Below are the code and all the weights of a small trained network. Each question names an input and a target symbol and asks about switching units off, where a switched-off unit gives its printed mean instead of its output.

import numpy as np


def w(rows, s, z=0):
    codes = np.array(rows[::2]) - 128.0
    scale = np.full(codes.shape[1], s)
    scale[-1] = z or s
    return codes * scale


def f(y):
    return np.maximum(y, 0)


def softmax(a):
    e = np.exp(a - a.max(-1, keepdims=True))
    return e / e.sum(-1, keepdims=True)


def log_softmax(a):
    a = a - a.max(-1, keepdims=True)
    return a - np.log(np.exp(a).sum(-1, keepdims=True))


def net(x, mask):
    ids = ['αβγδεζηθλμξπστφψ'.index(c) for c in x.split()]
    T = len(ids)
    res = E[ids] + P[:T]
    u = 0
    for l in range(2):
        q, k, v = (res @ M[l].T for M in (Q, K, V))
        z = softmax(np.where(np.tri(T) > 0, q @ k.T / 2**0.5, -1e9)) @ v
        res = res + np.where(mask[u], z, O[l][:, -1]) @ O[l][:, :-1]
        u += 1
        y = f(res @ A[l][:, :-1].T + A[l][:, -1])
        res = res + np.where(mask[u : u + 8], y, B[l][:, -1]) @ B[l][:, :-1]
        u += 8
    return log_softmax(res[-1] @ U[:, :-1].T + U[:, -1])


Q, K, V, O, A, B = {}, {}, {}, {}, {}, {}
E = w([
[129,137,149,93],'α',
[31,198,200,167],'β',
[125,141,146,92],'γ',
[86,190,85,107],'δ',
[191,142,5,105],'ε',
[152,134,55,211],'ζ',
[124,128,142,109],'η',
[49,69,68,103],'θ',
[124,140,144,90],'λ',
[214,90,140,249],'μ',
[120,113,169,151],'ξ',
[127,133,151,103],'π',
[113,94,106,114],'σ',
[191,157,191,219],'τ',
[123,127,155,122],'φ',
[126,136,152,96],'ψ',
],0.019)
P = w([
[118,249,27,205],'0',
[119,121,141,114],'1',
[135,120,151,104],'2',
[140,118,156,99],'3',
[138,114,159,100],'4',
[133,105,158,105],'5',
[131,101,152,108],'6',
[123,95,146,114],'7',
[114,89,142,119],'8',
[103,81,142,127],'9',
[97,84,142,128],'10',
],0.012)
Q[0] = w([
[161,253,96,198],'L0H1',
[135,215,59,157],'L0H1',
],0.013)
K[0] = w([
[253,76,224,115],'L0H1',
[149,100,184,110],'L0H1',
],0.014)
V[0] = w([
[34,190,212,108],'L0H1',
[40,152,2,93],'L0H1',
],0.0055)
O[0] = w([
[33,213,238,113,178],'L0H1',
[253,202,187,30,1],'L0H1',
],0.0059,0.0008)
A[0] = w([
[192,186,137,163,25],'L0N1',
[250,113,158,113,134],'L0N2',
[135,183,122,184,62],'L0N3',
[112,161,59,127,72],'L0N4',
[142,127,143,53,51],'L0N5',
[139,194,133,148,3],'L0N6',
[112,148,182,110,90],'L0N7',
[161,155,138,117,154],'L0N8',
],0.013,0.0054)
B[0] = w([
[232,153,210,100,178],'L0N1',
[123,56,46,116,255],'L0N2',
[164,115,202,143,215],'L0N3',
[65,98,102,78,193],'L0N4',
[156,62,228,254,204],'L0N5',
[143,218,97,61,152],'L0N6',
[68,104,72,168,192],'L0N7',
[64,158,82,102,194],'L0N8',
],0.0073,0.0051)
Q[1] = w([
[157,254,53,251],'L1H1',
[172,50,123,138],'L1H1',
],0.01)
K[1] = w([
[9,58,92,189],'L1H1',
[172,113,138,139],'L1H1',
],0.011)
V[1] = w([
[206,107,254,163],'L1H1',
[64,27,136,143],'L1H1',
],0.0093)
O[1] = w([
[102,20,191,18,200],'L1H1',
[233,254,143,66,3],'L1H1',
],0.0058,0.011)
A[1] = w([
[181,128,76,84,72],'L1N1',
[9,153,98,125,75],'L1N2',
[148,77,96,113,193],'L1N3',
[147,135,183,43,115],'L1N4',
[130,77,147,198,8],'L1N5',
[129,175,163,181,110],'L1N6',
[129,135,70,163,53],'L1N7',
[126,143,143,93,106],'L1N8',
],0.013,0.011)
B[1] = w([
[64,35,118,112,138],'L1N1',
[233,123,164,103,224],'L1N2',
[86,255,117,181,254],'L1N3',
[184,241,103,107,165],'L1N4',
[207,89,75,24,208],'L1N5',
[92,136,108,34,164],'L1N6',
[147,102,241,95,148],'L1N7',
[138,133,148,177,129],'L1N8',
],0.0088,0.013)
U = w([
[148,121,122,131,140],'α',
[206,104,197,137,150],'β',
[155,117,130,135,156],'γ',
[207,82,73,81,1],'δ',
[231,125,109,209,56],'ε',
[115,142,41,102,123],'ζ',
[127,119,131,152,183],'η',
[206,179,69,61,109],'θ',
[154,119,122,131,145],'λ',
[79,185,169,112,116],'μ',
[40,129,203,193,193],'ξ',
[129,110,136,144,172],'π',
[113,188,137,246,205],'σ',
[104,108,126,33,70],'τ',
[104,111,155,159,172],'φ',
[141,118,129,133,142],'ψ',
],0.013,0.0063)

Each question gives the input, a string of symbols that net reads in full, and the target symbol t.
The units are the heads (2 rows each of Q, K, V and O) and the neurons (one row each of A and B). Each row of codes is followed by its name. A weight is (code - 128) times the scale printed after its matrix; where a second scale follows, it is the last column's (O, A, B and U).
mask holds one flag per unit, layer by layer, with each layer's heads first. A switched-off unit (its flag False) gives its mean, the last column of its rows in O or B, instead of its output. The means were averaged over made-up inputs and are rounded, as every weight is.
A unit's drop is (log p(t) with every unit on - log p(t) with that unit switched off) / (log p(t) with every unit on - log p(t) with every unit switched off).
The circuit of an input: a set's keep is (log p(t) with only the set's units on - log p(t) with every unit switched off) / (log p(t) with every unit on - log p(t) with every unit switched off). Starting from the 12 units with the biggest drops (on a tie, the unit counted first), units are removed one at a time, each time the one whose removal leaves the highest keep (on an exact tie, the one counted first), for as long as the keep stays at least 0.8.
circuit, biggest first: the units of the circuit, biggest drop first
top k neurons: the k neurons with the biggest drops, biggest first
top k neurons in layer l: the k neurons of layer l with the biggest drops, biggest first
input θ ε τ ζ θ γ φ θ τ τ π, target θ: circuit, biggest first -> (L0H1)
input σ τ β ψ β τ δ δ, target θ: top 2 neurons in layer 1 -> (L1N2 L1N3)
input τ θ ξ ζ, target σ: circuit, biggest first -> (L1N5 L1H1)
input τ τ δ ψ μ ξ τ ζ ψ ξ φ, target τ: circuit, biggest first -> (L1H1 L0N1)
input δ τ σ θ ξ α, target δ: top 2 neurons in layer 0 -> (L0N5 L0N6)
input ψ τ δ τ τ τ ζ, target σ: circuit, biggest first -> (L1H1 L1N5)
input ξ φ δ φ μ σ σ, target ξ: circuit, biggest first -> (L0H1 L1N5 L1N2)
input τ π η, target τ: circuit, biggest first -> (L1H1 L0N1)
input θ σ ψ γ δ τ π γ, target θ: top 3 neurons -> (L1N4 L0N5 L0N1)
input ξ λ σ τ δ θ, target ξ: circuit, biggest first -> (L1N5 L1N3)
input μ δ ξ, target μ: top 3 neurons in layer 0 -> (L0N3 L0N1 L0N8)
input σ π σ δ ξ π ξ π τ ξ, target σ: top 3 neurons -> (L1N5 L0N2 L0N1)
input ζ ξ μ σ, target ζ: circuit, biggest first -> (L0H1 L1N3 L0N2 L1N2)
input τ γ φ ξ μ ξ, target τ: top 3 neurons -> (L0N1 L1N5 L0N3)
input ε ζ δ ξ, target ε: top 2 neurons -> (L0N1 L0N4)
input δ τ ψ τ δ τ δ π, target δ: top 4 neurons -> (L1N5 L0N6 L0N5 L0N1)
input β λ τ ξ ξ τ η β τ λ, target β: top 2 neurons in layer 1 -> (L1N2 L1N3)
input β ξ δ γ, target β: top 2 neurons -> (L1N2 L0N6)
input δ ε σ τ τ τ τ τ η, target δ: top neuron -> (L1N5)
input β ξ ζ μ π ψ π δ ξ, target β: top 4 neurons in layer 1 -> (L1N2 L1N3 L1N5 L1N6)
input δ τ η τ θ τ ξ δ σ, target δ: top 4 neurons -> (L1N5 L0N6 L0N1 L0N5)
input μ ξ θ τ τ τ σ δ θ σ, target μ: top 2 neurons in layer 0 -> (L0N1 L0N3)
input μ β ζ σ β θ, target μ: top 3 neurons in layer 1 -> (L1N5 L1N4 L1N3)
input δ ζ τ σ γ φ, target δ: top 4 neurons -> (L1N5 L0N6 L0N5 L0N1)
